Below are the code and all the weights of a small trained network. Each question names an input and a class and asks about switching units off, where a switched-off unit gives its printed mean instead of its output.

import numpy as np


def w(rows, s, z=0):
    codes = np.array(rows[::2]) - 128.0
    scale = np.full(codes.shape[1], s)
    scale[-1] = z or s
    return codes * scale


def f(y):
    return np.maximum(y, 0)


def log_softmax(a):
    a = a - a.max(-1, keepdims=True)
    return a - np.log(np.exp(a).sum(-1, keepdims=True))


def net(x, mask):
    res = np.array(x, float).reshape(1, 5) / 4 @ E
    y = f(res @ A[0][:, :-1].T + A[0][:, -1])
    res = res + np.where(mask, y, B[0][:, -1]) @ B[0][:, :-1]
    return log_softmax(res[-1] @ U[:, :-1].T + U[:, -1])


A, B = {}, {}
E = w([
[203,126,64,185,74,44,187,123,108],'x0',
[134,105,165,166,156,141,222,77,150],'x1',
[75,161,110,77,82,40,141,4,193],'x2',
[213,78,92,168,173,31,116,151,112],'x3',
[116,122,206,65,69,113,130,154,39],'x4',
],0.013)
A[0] = w([
[64,204,172,134,67,178,178,80,129,28],'n1',
[166,141,19,174,105,28,153,103,128,164],'n2',
[107,172,170,171,160,125,128,121,125,71],'n3',
[141,162,118,90,172,170,55,171,45,252],'n4',
[93,137,218,81,100,105,69,187,20,94],'n5',
[86,148,183,78,136,157,75,121,116,49],'n6',
[51,141,251,103,98,159,113,133,63,171],'n7',
[177,119,50,191,172,137,34,191,180,138],'n8',
[77,87,139,113,138,191,219,95,168,149],'n9',
[131,37,111,151,202,163,175,89,126,95],'n10',
[90,126,205,118,222,144,199,142,149,135],'n11',
[126,125,162,25,86,91,125,161,44,61],'n12',
[200,43,128,226,129,117,234,105,78,254],'n13',
[156,109,173,167,249,183,245,123,104,128],'n14',
[145,98,50,156,228,246,30,177,114,139],'n15',
[52,225,102,94,103,121,100,2,230,180],'n16',
[67,170,230,74,49,188,156,143,91,198],'n17',
[119,88,67,57,168,67,121,146,167,33],'n18',
],0.0093,0.0046)
B[0] = w([
[73,133,141,138,111,164,254,204,154,192],'n1',
[167,157,5,132,65,62,229,148,122,214],'n2',
[101,141,145,118,178,139,115,109,115,140],'n3',
[97,121,98,136,37,132,48,137,51,212],'n4',
[185,64,128,99,75,176,43,21,57,214],'n5',
[92,123,134,166,85,173,117,94,85,185],'n6',
[133,99,220,157,78,173,141,136,112,220],'n7',
[94,234,44,111,127,85,99,140,77,206],'n8',
[110,171,196,140,187,163,154,140,175,191],'n9',
[150,101,99,62,173,136,135,161,170,168],'n10',
[146,69,186,146,208,142,75,132,154,183],'n11',
[143,99,137,123,13,116,127,69,111,189],'n12',
[230,141,128,137,208,129,190,137,99,220],'n13',
[201,101,230,78,198,81,56,136,142,198],'n14',
[49,169,124,202,172,125,56,231,84,232],'n15',
[30,160,49,74,138,117,144,92,214,250],'n16',
[86,111,200,149,99,222,165,109,129,231],'n17',
[151,153,62,125,142,148,103,89,169,153],'n18',
],0.0085,0.021)
U = w([
[188,86,193,126,206,129,119,140,158,246],'0',
[149,57,180,125,23,166,102,89,40,123],'1',
[254,145,68,157,104,55,233,149,71,12],'2',
[98,152,94,174,118,129,42,209,49,152],'3',
[49,131,184,134,86,182,201,115,162,68],'4',
[84,148,34,72,99,50,149,48,217,217],'5',
],0.0094,0.0013)

Each question gives the input, the list of numbers given to net, and the class t.
The units are the neurons (one row each of A and B). Each row of codes is followed by its name. A weight is (code - 128) times the scale printed after its matrix; where a second scale follows, it is the last column's (A, B and U).
mask holds one flag per neuron, in row order. A switched-off neuron (its flag False) gives its mean, the last column of its row in B, instead of its output. The means were averaged over made-up inputs and are rounded, as every weight is.
A unit's drop is (log p(t) with every unit on - log p(t) with that unit switched off) / (log p(t) with every unit on - log p(t) with every unit switched off).
The circuit of an input: a set's keep is (log p(t) with only the set's units on - log p(t) with every unit switched off) / (log p(t) with every unit on - log p(t) with every unit switched off). Starting from the 12 units with the biggest drops (on a tie, the unit counted first), units are removed one at a time, each time the one whose removal leaves the highest keep (on an exact tie, the one counted first), for as long as the keep stays at least 0.8.
circuit, biggest first: the units of the circuit, biggest drop first
k most important neurons: the k neurons with the biggest drops, biggest first
drop when u is switched off: that unit's drop, to one decimal
input [-3,1,4,7,4], class 2: circuit, biggest first : n16; n17; n4
input [2,3,-4,-2,-6], class 0: circuit, biggest first : n14
input [4,0,-2,-6,-6], class 5: circuit, biggest first : n17; n7
input [1,3,-8,-1,2], class 0: 2 most important neurons : n14; n13
input [-8,8,7,8,4], class 0: 2 most important neurons : n11; n2
input [-3,-2,3,8,-2], class 5: 3 most important neurons : n13; n18; n7
input [-6,-2,4,-5,7], class 1: 2 most important neurons : n5; n12
input [0,3,0,-3,-4], class 0: 2 most important neurons : n2; n17
input [7,-6,-5,2,-5], class 2: 2 most important neurons : n2; n13
input [1,6,1,0,-6], class 0: 3 most important neurons : n14; n13; n9
input [5,-1,8,7,3], class 2: 2 most important neurons : n2; n13
input [1,2,2,0,1], class 5: 2 most important neurons : n7; n17
input [-1,-3,4,-5,-4], class 5: 2 most important neurons : n16; n7
input [7,-3,6,3,2], class 2: circuit, biggest first : n2
input [-3,-6,0,8,5], class 1: drop when n5 is switched off : 0.1
input [6,-1,8,7,-7], class 2: drop when n13 is switched off : 3.0
input [6,2,-4,3,7], class 2: drop when n13 is switched off : 0.3
input [-1,3,4,5,2], class 2: drop when n16 is switched off : 0.6
